Below is a small trained network, with its code and all its weights. Each question gives an input and a target symbol and asks what happens when units are switched off, that is, made to give their printed mean instead of their output.

import numpy as np


def w(rows, s, z=0):
    codes = np.array(rows[::2]) - 128.0
    scale = np.full(codes.shape[1], s)
    scale[-1] = z or s
    return codes * scale


def norm(h):
    return h / np.sqrt((h * h).mean(-1, keepdims=True) + 1e-5)


def softmax(a):
    e = np.exp(a - a.max(-1, keepdims=True))
    return e / e.sum(-1, keepdims=True)


def log_softmax(a):
    a = a - a.max(-1, keepdims=True)
    return a - np.log(np.exp(a).sum(-1, keepdims=True))


def net(x, mask):
    ids = ['ΓΘΣημξψω'.index(c) for c in x.split()]
    T = len(ids)
    res = E[ids] + P[:T]
    u = 0
    for l in range(3):
        r = norm(res)
        for j in range(2):
            rows = slice(3 * j, 3 * j + 3)
            q, k, v = (r @ M[l][rows].T for M in (Q, K, V))
            z = softmax(np.where(np.tri(T) > 0, q @ k.T / 3**0.5, -1e9)) @ v
            o = O[l][rows]
            res = res + np.where(mask[u + j], z, o[:, -1]) @ o[:, :-1]
        u += 2
    return log_softmax(norm(res)[-1] @ U[:, :-1].T + U[:, -1])


Q, K, V, O = {}, {}, {}, {}
E = w([
[3,233,66],'Γ',
[91,81,135],'Θ',
[146,89,152],'Σ',
[38,226,60],'η',
[167,117,108],'μ',
[102,119,85],'ξ',
[100,82,142],'ψ',
[168,113,114],'ω',
],0.021)
P = w([
[120,183,148],'0',
[139,140,128],'1',
[99,163,158],'2',
[98,244,157],'3',
[146,153,164],'4',
[160,92,119],'5',
[152,141,214],'6',
[81,251,202],'7',
[165,125,196],'8',
],0.012)
Q[0] = w([
[79,66,101],'0.h0',
[123,227,86],'0.h0',
[145,175,195],'0.h0',
[124,199,153],'0.h1',
[81,183,191],'0.h1',
[96,249,218],'0.h1',
],0.013)
K[0] = w([
[71,159,161],'0.h0',
[128,174,45],'0.h0',
[246,5,138],'0.h0',
[173,94,43],'0.h1',
[106,2,75],'0.h1',
[178,1,96],'0.h1',
],0.013)
V[0] = w([
[148,105,123],'0.h0',
[156,149,151],'0.h0',
[151,107,154],'0.h0',
[6,131,40],'0.h1',
[160,147,223],'0.h1',
[88,71,199],'0.h1',
],0.017)
O[0] = w([
[176,186,65,105],'0.h0',
[56,157,93,116],'0.h0',
[102,52,37,102],'0.h0',
[117,142,230,254],'0.h1',
[42,137,49,59],'0.h1',
[2,33,184,113],'0.h1',
],0.0095,0.0042)
Q[1] = w([
[102,90,183],'1.h0',
[49,119,108],'1.h0',
[49,223,68],'1.h0',
[114,199,123],'1.h1',
[109,252,113],'1.h1',
[207,225,127],'1.h1',
],0.014)
K[1] = w([
[97,91,186],'1.h0',
[62,147,124],'1.h0',
[108,171,136],'1.h0',
[206,123,90],'1.h1',
[249,158,155],'1.h1',
[218,119,57],'1.h1',
],0.016)
V[1] = w([
[169,51,164],'1.h0',
[227,190,255],'1.h0',
[126,219,128],'1.h0',
[57,162,192],'1.h1',
[241,206,177],'1.h1',
[208,86,47],'1.h1',
],0.0079)
O[1] = w([
[84,164,28,122],'1.h0',
[83,37,1,255],'1.h0',
[96,119,166,164],'1.h0',
[152,86,86,202],'1.h1',
[65,225,83,189],'1.h1',
[126,228,153,36],'1.h1',
],0.0055,0.0018)
Q[2] = w([
[114,198,178],'2.h0',
[142,121,65],'2.h0',
[66,174,2],'2.h0',
[86,145,85],'2.h1',
[30,111,182],'2.h1',
[17,110,131],'2.h1',
],0.0098)
K[2] = w([
[154,237,86],'2.h0',
[202,2,166],'2.h0',
[180,91,31],'2.h0',
[142,138,85],'2.h1',
[223,180,90],'2.h1',
[140,49,82],'2.h1',
],0.0081)
V[2] = w([
[205,176,168],'2.h0',
[119,54,169],'2.h0',
[122,18,136],'2.h0',
[254,68,131],'2.h1',
[24,184,220],'2.h1',
[150,169,223],'2.h1',
],0.0092)
O[2] = w([
[116,119,189,180],'2.h0',
[229,49,137,126],'2.h0',
[196,97,110,70],'2.h0',
[254,44,110,100],'2.h1',
[92,223,141,254],'2.h1',
[63,124,39,247],'2.h1',
],0.0068,0.0023)
U = w([
[76,164,134,75],'Γ',
[90,80,169,1],'Θ',
[67,81,2,134],'Σ',
[101,171,127,68],'η',
[203,187,42,134],'μ',
[224,169,211,235],'ξ',
[77,68,157,50],'ψ',
[196,180,28,186],'ω',
],0.011,0.0053)

Each question gives the input, a string of symbols that net reads in full, and the target symbol t.
The units are the heads (3 rows each of Q, K, V and O). Each row of codes is followed by its name. A weight is (code - 128) times the scale printed after its matrix; where a second scale follows, it is the last column's (O and U).
mask holds one flag per head, layer by layer. A switched-off head (its flag False) gives its mean, the last column of its rows in O, instead of its output. The means were averaged over made-up inputs and are rounded, as every weight is.
A unit's drop is (log p(t) with every unit on - log p(t) with that unit switched off) / (log p(t) with every unit on - log p(t) with every unit switched off).
The circuit of an input: a set's keep is (log p(t) with only the set's units on - log p(t) with every unit switched off) / (log p(t) with every unit on - log p(t) with every unit switched off). Starting from all 6 units, units are removed one at a time, each time the one whose removal leaves the highest keep (on an exact tie, the one counted first), for as long as the keep stays at least 0.8.
units of the circuit, in order: the units of the circuit, biggest drop first
most important unit: the unit with the biggest drop
which heads matter: for each layer, one digit per head in row order, 1 if its drop is at least 0.15 and else 0, layers parted by /
drop when u is switched off: that unit's drop, to one decimal
input ξ ξ ξ ξ ξ ω Θ ξ, target ω: most important unit	0.h1
input ξ ψ ξ ω Σ ξ μ, target μ: which heads matter	00 / 00 / 00
input Σ Σ ξ Θ, target Σ: which heads matter	01 / 00 / 00
input ξ ξ ξ Θ, target ξ: which heads matter	01 / 00 / 00
input Θ Σ ω ψ, target Σ: which heads matter	01 / 00 / 00
input ξ ξ Σ ω ω Γ Γ ξ ψ, target Σ: which heads matter	00 / 10 / 00
input Θ μ Θ Σ μ ω ψ Θ, target ω: which heads matter	11 / 00 / 00
input Γ ξ Σ Σ Γ, target ξ: which heads matter	11 / 00 / 00
input η ξ Θ ξ Σ ξ Γ ξ, target ξ: which heads matter	11 / 00 / 00
input Γ ω ω Σ Γ μ ψ ω, target μ: which heads matter	01 / 00 / 00
input ξ ψ ξ Σ, target ψ: which heads matter	01 / 00 / 00
input Γ ψ Γ ψ ω ψ Γ, target ψ: units of the circuit, in order	0.h1, 1.h0, 2.h1, 0.h0
input ξ Σ ξ η, target Σ: which heads matter	01 / 00 / 00
input μ ξ ξ μ ξ ξ, target μ: units of the circuit, in order	0.h1
input ξ Σ ξ ξ ξ ξ ω, target ω: which heads matter	10 / 10 / 00
input ξ η ψ ψ μ ξ, target ψ: drop when 0.h1 is switched off	1.0
input μ Σ Γ ω, target Σ: drop when 0.h1 is switched off	0.4
input Γ ω μ ω Σ Σ Σ ξ μ, target ω: drop when 1.h0 is switched off	-0.1
input ξ ξ ξ ω Γ Σ ξ Σ ξ, target Σ: drop when 0.h1 is switched off	0.1
input Σ ξ ω ξ Σ Σ ξ ξ, target Σ: units of the circuit, in order	0.h1
